Each row, then one of two labels for whether it has a hidden trait; a new part has new ones:
In the rows, zero is written as 128.
[125  70 102 133 144  93  74  77 120 126 139  37 149 167 108 131 147 159
 107 133 115 136  93 115 139 126 112 101 124  98 142 154 175 125 164 165
 141]  FS
[144 113 164 106 114 139  59 139 141 123   8 131 148 126  78 166 114 138
 167 160 128 124 157  73 144 131 138 128 127  87 141  96 105  68  80 113
 107]  FS
[129 123 237 121 145 106  82 105 114 135  78  62 136 135 140 132 146 150
 125 140 153 134 137  96 135 138 119 110 129  83 127 108 172 133  92 114
 156]  FS
[124  75 218 151 117 160  82 149 152 130  91 152 161 121 122 137 113 146
 125 123  75 133 198 128 125 116 119 133 118 128  92 129 114 120 103 113
 162]  JN
[120  70  74 139 126 113  13 130 156 130 144  81 146 149  61 177 147 156
  94 142  79 146 136 119 130 133 125 106 109  95 104 125 132  96 164 172
 119]  JN
[125 158 159 129 117 137  76 140 157 136 118 106 116  98 103 163 157 121
  94 126 110 147 147 115 129 168 151 127 116  96 115  94 156 123 106 116
 123]  FS
[123  20  30 122 110 154  29 106 140 116 115 133 150 135  95  93 136 132
 115 136 132 125 163 114 132 114  97  79 107 121 115 121 142 132 162 130
 108]  JN
[131 129 239 111 131 104 119 156  78 133  80 142 135 128 125 131 113 129
 137 165 183 105 140 101 149  88 105 122 140 133 121 147  66 120 107 119
 146]  JN
[130 110 149 112 112 175 140 141 115 119  25 163 146 112  92  97 109 128
 126 163 144 105 127 114 143 100 118 107 113 159 141 127  63 128 125  79
 113]  JN
[130  70  48 105 121  90  94 128  92 119 144 130 131 156  97 121 132 116
 134 153 196 114 107  99 139 101 100 104 140 125 133 141  89 115 168 157
  87]  JN
[120  67  85 142 115 180  46 145 141 130  70 158 164  49 104 150 117 143
 111 120  69 126 161 131 141 112 112 126 127 131  89 143 107 110 108 145
 134]  JN
[118  45  54 132 112 173  60 115 154 120 143 133 129 137 102  99 147 121
  96 122 121 143 175 125 117 135 116  83  95 121 110 115 150 151 171 115
 114]  JN
[134 176 203 122 135 123  96 143 133 136  89  78 119 125  99 171 148 136
 108 147 101 141 121 101 133 164 159 134 114  93 139  99 120 105 110 111
 128]  FS
[136 186 104  96 119 173 139 124 107 119  10 163 152  86  99 116 119 127
 136 166 157 106  97  99 151 126 134 124 126 139 160 115  98 107 107  86
  95]  FS
[118  55  54 124 118 184  48  89 141 120  59 115 152  91  85  96 150 140
  88 127 107 152 155 116 135 134 109  64 105 115 122 117 185 149 140 117
 119]  FS
[124  35  34 124 111 139  40 103 143 116 124 135 149 133 114 106 138 123
 121 124 134 135 182 116 131 122  98  83 116 114 110 121 162 135 155 142
 110]  JN
[112 156 160 133 139 143 142 148  99 136 152 117 128  83 120 136 139 138
  67 146 110 118  90 138 143 112 128 124 126 152 122 154  79 148 162 137
 125]  JN
[125 142 250 133 136 102 108 172 102 138 127 109 133 165 102 157 123 143
 119 169 138 116 131 103 138  92 123 125 124 130 118 149  22 117 145 129
 157]  JN
[136  67 142 137 118 126  90 127 172 118 129 113 130 230  82 126 123 152
 136 156 110 139 155 113 112 133 137 121  84 121 138 102 109 109 165 115
 118]  FS
[124 136  92 127 115 142  66 162 149 135 183 161 110  77 122 162 134  93
 117 106 150 140 173 124 127 139 126 143 137 118  89 100 105 125 104 136
 108]  JN
[140 102 158 146 141 171 132  81 130 124  46  82 178 139 125 100 119 182
 101 140  44 121 100 130 131 129 130 111 112 127 150 155 190 128 108 108
 157]  FS
[118 128  42 135 125 146  87 123 127 128 116 100 136  97  65 154 137 149
  70 147  58 125  63 139 142 127 143 121 117 140 127 156  98 110 183 164
 105]  JN
[132  17 123 126 114 117  41 127 129 119  98 150 160 177  97 127  99 151
 152 154 137 120 167 117 131  84  93 105 117 131 107 149  91 105 158 149
 128]  JN
[133 140 187 128 151  76 114 105 124 133 145  38 126 176 122 157 142 149
 127 140 126 137  94 109 129 143 136 124 131  87 148 132 165 109 130 145
 143]  FS
[134  94 113 125 122 127  26 131 106 125  46 116 182 125  84 176  99 171
 160 143  95 115 126  93 148  97 102 144 142 110 112 152  94  67 105 166
 133]  FS
[148 181 165 118 146  89 168 104 112 128 120 101 122 129 169 145 120 116
 174 111 168 128 114 121 132 148 135 158 162 106 155 115 184 112  64 129
 134]  FS
[135  33 225 143 116 113  79 130 158 125 119 127 151 210 120 133 101 160
 172 143 118 132 198 113 115 109 114 109 107 112 112 117 121 110 108 114
 156]  FS
[125 148 136 124 129 144 120 121 152 129 106  75 120 162  67 154 152 147
  82 167 106 142 101 113 126 160 162 113  87 105 150 104 123 114 166 106
 105]  FS
[117 120 184 112 132  96  77 145 102 136 159 102 112 139 103 111 156 119
  86 161 201 127 132 103 143 107 110  94 125 124 121 134  67 144 172 128
 119]  JN
[133  87 103  92 123 102  81 116  96 120 138 124 111 155 108 115 140  98
 151 152 227 121 143  89 136 109 100  94 132 111 142 115 112 130 155 119
  92]  JN
[113 148 162 133 125 174 123 159 121 132 115 133 128  84  91 118 140 142
  56 156  97 118 106 137 135 117 141 107 101 168 129 141  53 141 169 100
 124]  JN
[115 162 197 128 142 183 113 115 110 137  16  89 159  67 106 119 143 168
  55 151  67 115  88 119 150 138 135 116 119 129 132 144 124 142 111 110
 149]  JN
